Below is a small trained network, with its code and all its weights. Each question gives an input and a class and asks what happens when units are switched off, that is, made to give their printed mean instead of their output.

import numpy as np


def w(rows, s, z=0):
    codes = np.array(rows[::2]) - 128.0
    scale = np.full(codes.shape[1], s)
    scale[-1] = z or s
    return codes * scale


def norm(h):
    return h / np.sqrt((h * h).mean(-1, keepdims=True) + 1e-5)


def f(y):
    return np.maximum(y, 0)


def log_softmax(a):
    a = a - a.max(-1, keepdims=True)
    return a - np.log(np.exp(a).sum(-1, keepdims=True))


def net(x, mask):
    res = np.array(x, float).reshape(1, 7) / 4 @ E
    u = 0
    for l in range(2):
        y = f(norm(res) @ A[l][:, :-1].T + A[l][:, -1])
        res = res + np.where(mask[u : u + 11], y, B[l][:, -1]) @ B[l][:, :-1]
        u += 11
    return log_softmax(norm(res)[-1] @ U[:, :-1].T + U[:, -1])


A, B = {}, {}
E = w([
[102,92,123,176,132],'x0',
[116,52,102,160,128],'x1',
[27,129,87,29,117],'x2',
[76,181,227,141,71],'x3',
[122,171,117,189,175],'x4',
[98,172,100,116,235],'x5',
[109,76,250,91,161],'x6',
],0.0019)
A[0] = w([
[136,126,137,41,175,196],'0.n0',
[175,107,179,128,105,95],'0.n1',
[128,48,123,128,131,24],'0.n2',
[143,142,96,199,78,27],'0.n3',
[109,128,103,233,73,78],'0.n4',
[120,169,110,96,163,116],'0.n5',
[125,37,115,137,124,8],'0.n6',
[4,133,138,99,68,40],'0.n7',
[94,154,66,144,206,6],'0.n8',
[97,98,63,119,94,117],'0.n9',
[198,149,125,138,154,205],'0.n10',
],0.0046,0.0024)
B[0] = w([
[117,155,113,185,65,250],'0.n0',
[90,130,118,141,174,178],'0.n1',
[157,38,99,143,117,148],'0.n2',
[206,185,128,159,104,177],'0.n3',
[254,147,126,147,85,217],'0.n4',
[122,120,103,163,102,183],'0.n5',
[165,15,110,104,135,152],'0.n6',
[76,117,149,105,29,211],'0.n7',
[58,154,44,214,181,180],'0.n8',
[119,155,237,177,170,199],'0.n9',
[61,133,155,32,90,249],'0.n10',
],0.0042,0.0022)
A[1] = w([
[204,123,117,205,189,202],'1.n0',
[136,112,253,150,181,6],'1.n1',
[203,119,120,194,94,84],'1.n2',
[78,158,59,137,242,127],'1.n3',
[166,142,149,153,77,165],'1.n4',
[140,231,64,50,76,142],'1.n5',
[113,166,229,142,171,82],'1.n6',
[185,106,200,78,97,128],'1.n7',
[168,123,73,154,59,113],'1.n8',
[144,10,119,109,154,45],'1.n9',
[34,71,145,74,181,195],'1.n10',
],0.0045,0.0026)
B[1] = w([
[73,152,145,103,47,245],'1.n0',
[193,53,223,252,219,163],'1.n1',
[170,187,127,122,98,203],'1.n2',
[65,148,52,219,140,214],'1.n3',
[137,178,106,96,179,229],'1.n4',
[126,35,125,82,198,253],'1.n5',
[106,97,192,130,224,173],'1.n6',
[83,113,42,173,183,210],'1.n7',
[169,167,158,89,182,204],'1.n8',
[184,17,89,178,71,165],'1.n9',
[194,164,138,155,72,229],'1.n10',
],0.0044,0.0028)
U = w([
[22,129,182,65,1,183],'0',
[133,97,252,233,218,155],'1',
[174,159,79,67,177,51],'2',
[116,83,77,29,181,100],'3',
[57,184,207,82,190,1],'4',
[183,8,96,182,64,159],'5',
[231,230,132,148,65,176],'6',
[19,180,16,232,159,186],'7',
],0.0093,0.0026)

Each question gives the input, the list of numbers given to net, and the class t.
The units are the neurons (one row each of A and B). Each row of codes is followed by its name. A weight is (code - 128) times the scale printed after its matrix; where a second scale follows, it is the last column's (A, B and U).
mask holds one flag per neuron, layer by layer. A switched-off neuron (its flag False) gives its mean, the last column of its row in B, instead of its output. The means were averaged over made-up inputs and are rounded, as every weight is.
A unit's drop is (log p(t) with every unit on - log p(t) with that unit switched off) / (log p(t) with every unit on - log p(t) with every unit switched off).
The circuit of an input: a set's keep is (log p(t) with only the set's units on - log p(t) with every unit switched off) / (log p(t) with every unit on - log p(t) with every unit switched off). Starting from the 12 units with the biggest drops (on a tie, the unit counted first), units are removed one at a time, each time the one whose removal leaves the highest keep (on an exact tie, the one counted first), for as long as the keep stays at least 0.8.
units of the circuit, in order: the units of the circuit, biggest drop first
most important unit: the unit with the biggest drop
k most important neurons: the k neurons with the biggest drops, biggest first
k most important neurons of layer l: the k neurons of layer l with the biggest drops, biggest first
drop of u: that unit's drop, to one decimal
input [-5,-6,3,-1,-4,2,-5], class 3: most important unit -> 1.n5
input [8,-6,5,-4,-8,-4,7], class 5: 3 most important neurons -> [0.n10, 1.n9, 1.n0]
input [-1,-2,-1,3,-1,-6,1], class 1: 2 most important neurons -> [0.n1, 0.n0]
input [-6,-1,-7,8,8,7,-4], class 4: 2 most important neurons -> [0.n10, 1.n6]
input [7,8,4,3,4,-3,0], class 5: units of the circuit, in order -> [0.n6, 0.n4]
input [-7,-6,4,-1,0,-1,4], class 3: 4 most important neurons -> [1.n5, 1.n0, 0.n10, 0.n9]
input [-7,4,-7,-1,0,3,-8], class 2: units of the circuit, in order -> [0.n10, 1.n5, 1.n8]
input [-6,-2,-3,8,-6,1,4], class 1: units of the circuit, in order -> [1.n1, 1.n7]
input [3,-8,-6,-5,-7,-4,4], class 1: units of the circuit, in order -> [0.n1, 1.n1]
input [-8,-1,-3,5,2,0,-4], class 2: 2 most important neurons -> [1.n5, 0.n9]
input [-3,-7,5,1,0,2,-2], class 3: 2 most important neurons of layer 0 -> [0.n10, 0.n9]
input [6,-4,3,6,-3,1,-7], class 0: 2 most important neurons -> [0.n7, 1.n5]
input [3,-5,6,-6,-8,-5,6], class 5: 3 most important neurons of layer 0 -> [0.n10, 0.n2, 0.n6]
input [-6,5,-4,-2,-1,0,-3], class 2: most important unit -> 0.n10
input [-8,-8,2,0,8,5,0], class 7: 2 most important neurons -> [1.n3, 0.n8]
input [-4,6,8,5,3,3,-4], class 0: 2 most important neurons -> [0.n7, 1.n7]
input [0,2,-3,2,8,8,4], class 7: 2 most important neurons -> [1.n3, 0.n8]
input [-6,-4,-2,1,-2,-6,-8], class 2: 2 most important neurons of layer 0 -> [0.n0, 0.n10]
input [4,-3,3,7,8,-4,-4], class 6: 2 most important neurons of layer 0 -> [0.n4, 0.n10]
input [-1,-8,2,-6,0,8,3], class 7: most important unit -> 1.n3
input [2,-7,3,-8,1,-4,-6], class 3: 2 most important neurons of layer 0 -> [0.n10, 0.n1]
input [3,-6,-7,-5,3,5,0], class 7: drop of 1.n3 -> 0.1
input [4,6,-6,-2,-3,5,3], class 5: drop of 0.n9 -> 0.1
input [5,-7,-8,5,-7,-2,1], class 1: drop of 1.n1 -> 0.1
